Each row has a name. After each piece below comes the name of the row it's from, unless a question asks for something else. Each question is about the rows just above it.

S: [ 94 153 106 118 182 120 163 173]
L: [ 94 153 106 118 182 120 120 182]
K: [ 94 153 106 118 182 120 163 153]
Y: [ 94 171  86 116 144 173 182 120]
[106 118 182 120 120] -> L
Count the entries of [ 94 153 106 118]: -> 4
[182 120 120 182] -> L
The row with [ 94 171  86 116 144 173 182 120] is -> Y
[106 118 182 120 120 182] -> L
How many entries does [ 94 153 106 118 182 120] have? -> 6
Where do [182 120 163 173] appear? -> S

U: [126 149 127 124 125 125 134 129 123 165 123 147 149 131 130 128 126 163
 131 127 122 158]
M: [130 149 125 128 126 125 133 118 125 136 118 144 157 126 126 129 126 141
 130 125 123 170]
B: [128 125 125 129 132 130 125 125 128  97 138 144 157 129 129 128 133 102
 126 128 131 184]
Number of entries in [130 149 125 128 126 125 133 118 125 136 118 144 157 126 126 129 126]: -> 17
[130 149 125 128 126 125 133 118 125 136 118 144 157 126 126 129 126 141
 130 125 123 170] -> M
The row with [128 126 125] is -> M
Count the entries of [130 149 125 128 126 125 133 118 125 136 118 144 157 126 126 129 126 141
 130 125]: -> 20
[149 125 128 126 125 133 118 125 136 118] -> M
Number of entries in [130 149 125 128 126 125 133 118 125 136 118 144 157 126 126 129 126 141
 130 125 123 170]: -> 22

vore: [142 146 131  67]
Vevez: [131 135 138 131]
lobop: [118 111 127 128]
fof: [121 124 140 127]
Kora: [119 122 139 125]
Zif: [123 134 116 108]
nin: [124 116  97 124]
zetuk: [121 115 135 131]
gurev: [ 93 155 167  97]
Number of entries in [119 122 139 125]: -> 4
Where do [122 139] appear? -> Kora
Count the entries of [131 135 138]: -> 3
How many entries does [142 146] have? -> 2

Q: [138 117 137 108 144 156 155 132 120 131 152 115 145 123 127 140 131 121
 130 100 131 143 144 147 108 114 105 143 121 132 125 141 123 117 129 137
 137  99 134 136 117 122 132 166 156 120 122 143 131 124 131 116 139 133
 114 124 133 137 107 104 144]
H: [139 133 114 124 130 137 107 136 112 121  99 148 126  84 137 100 148 142
 131 139 146 114 179 109 103 106 184 132 107 147 117 119 136 107 126 125
  90 126 157 145 140 159 122 126 145 112  96 115 118 111 122 127 134 131
 150 137 137  72  99 128 147]
N: [121 125 100 137 130 108 134 138 121 129 102 143 118 101 135 112 144 139
 132 134 133 117 166 112 108 114 169 134 111 142 121 122 136 113 127 135
 107 135 144 136 137 148 125 132 138 112 103 118 130 120 124 126 125 133
 153 136 127  83 105 124 137]
X: [103 127 142 116 128 147 125 147 142 143 107 138 104 148 123 145 138 132
 138 119 107 125 124 119 120 136 132 142 117 129 129 131 133 129 129 153
 146 150 111 110 130 122 138 145 124 114 129 125 155 145 125 123 100 139
 156 133 101 113 115 119 109]
[114 124 130 137 107 136 112] -> H
[123 145] -> X
[139 133 114 124 133 137 107] -> Q
Count the entries of [121 125 100 137 130 108 134 138 121 129 102 143 118 101]: -> 14
How many entries does [103 127 142 116 128 147 125 147 142 143 107 138 104 148 123] have? -> 15
[112 121  99 148] is in which row? -> H

Sozu: [123 142 114 128 110]
bufu: [151 137 140  79  88]
tivak: [137 131 129  89  93]
Number of entries in [123 142 114]: -> 3
Count the entries of [137 131 129  89]: -> 4

disip: [114 180 130 172 174 121 114  95  72  77 100 175 179 164 125 163 178 170
 163 174 162]
Rotet: [140 151 128 136 153 153 131 153 152 154 127 152 144 145 145 125 139 139
 151 142 116]
kodil: [156 128 145 122 132 156 145 163 142 142 121 134 126 120 150 119 123 124
 128 124 117]
lazu: [154 124 120 101 128 184 130 176 142 143 103 135 119 113 179  92 108 120
 135 115  82]
Gapir: [121 168 143 160 162  99 134  99 114 118 149 158 166 167  99 154 166 157
 155 164 155]
zame: [133 129 152 146 129 104 144 118 133 133 157 126 132 135 102 152 140 131
 122 135 162]
Count the entries of [140 151 128 136 153 153 131 153 152 154 127 152 144 145]: -> 14
[133 129 152] -> zame
Number of entries in [133 129 152]: -> 3
How many entries does [156 128 145 122 132 156 145 163] have? -> 8

kires: [116 132 107 142 148  84 147 132 133 157 113]
Lukud: [122 128 106 142 149  82 151 136 135 157 111]
rar: [175 126 117 155 149  67 136 169 137 136 115]
gotar: [135 169 137 136 115  66 153 163 141 147 125]
[136 169 137 136 115] -> rar
Number of entries in [122 128 106 142 149]: -> 5

bil: [123 192 117 146 138]
fotu: [115 127 172 146 138]
taki: [108 163 134 182 136]
Number of entries in [115]: -> 1
[172 146 138] -> fotu
[115 127 172 146 138] -> fotu
Number of entries in [108 163 134 182 136]: -> 5
Count the entries of [115 127 172]: -> 3

Vev: [114 137 141 100 114 113 152 118 111 150  91  88 111 148 144 125 140 137
 111  86 124 108 137 143  96 156 128 143 101 119 146 110 104]
duf: [115 123 126 133 124 141 126 123 145 128 127 117 125 128 132 145 143 119
 130 116 127 121 149 117 131 150 118 117 151 144 157 142 130]
Fus: [109 137 139 108 109 115 155 132 118 153 107 113 126 152 160 139 154 134
 126 108 148 115 152 136 120 179 120 136 120 130 172 125 117]
[152 136 120] -> Fus
Count the entries of [109 137 139 108 109 115 155 132 118 153 107 113 126 152 160 139 154 134
 126 108 148 115 152 136 120 179 120 136 120 130 172]: -> 31
How many entries does [114 137 141 100 114 113 152 118 111 150  91  88 111 148 144 125 140 137
 111  86 124 108 137 143  96 156 128 143 101 119 146] have? -> 31
[139 108 109] -> Fus
Count the entries of [109 137 139 108 109 115 155 132 118 153 107 113 126 152 160 139 154 134
 126 108 148 115 152 136 120 179 120 136 120 130 172 125 117]: -> 33
How many entries does [114 137 141 100] have? -> 4
Count the entries of [114 137 141 100 114]: -> 5

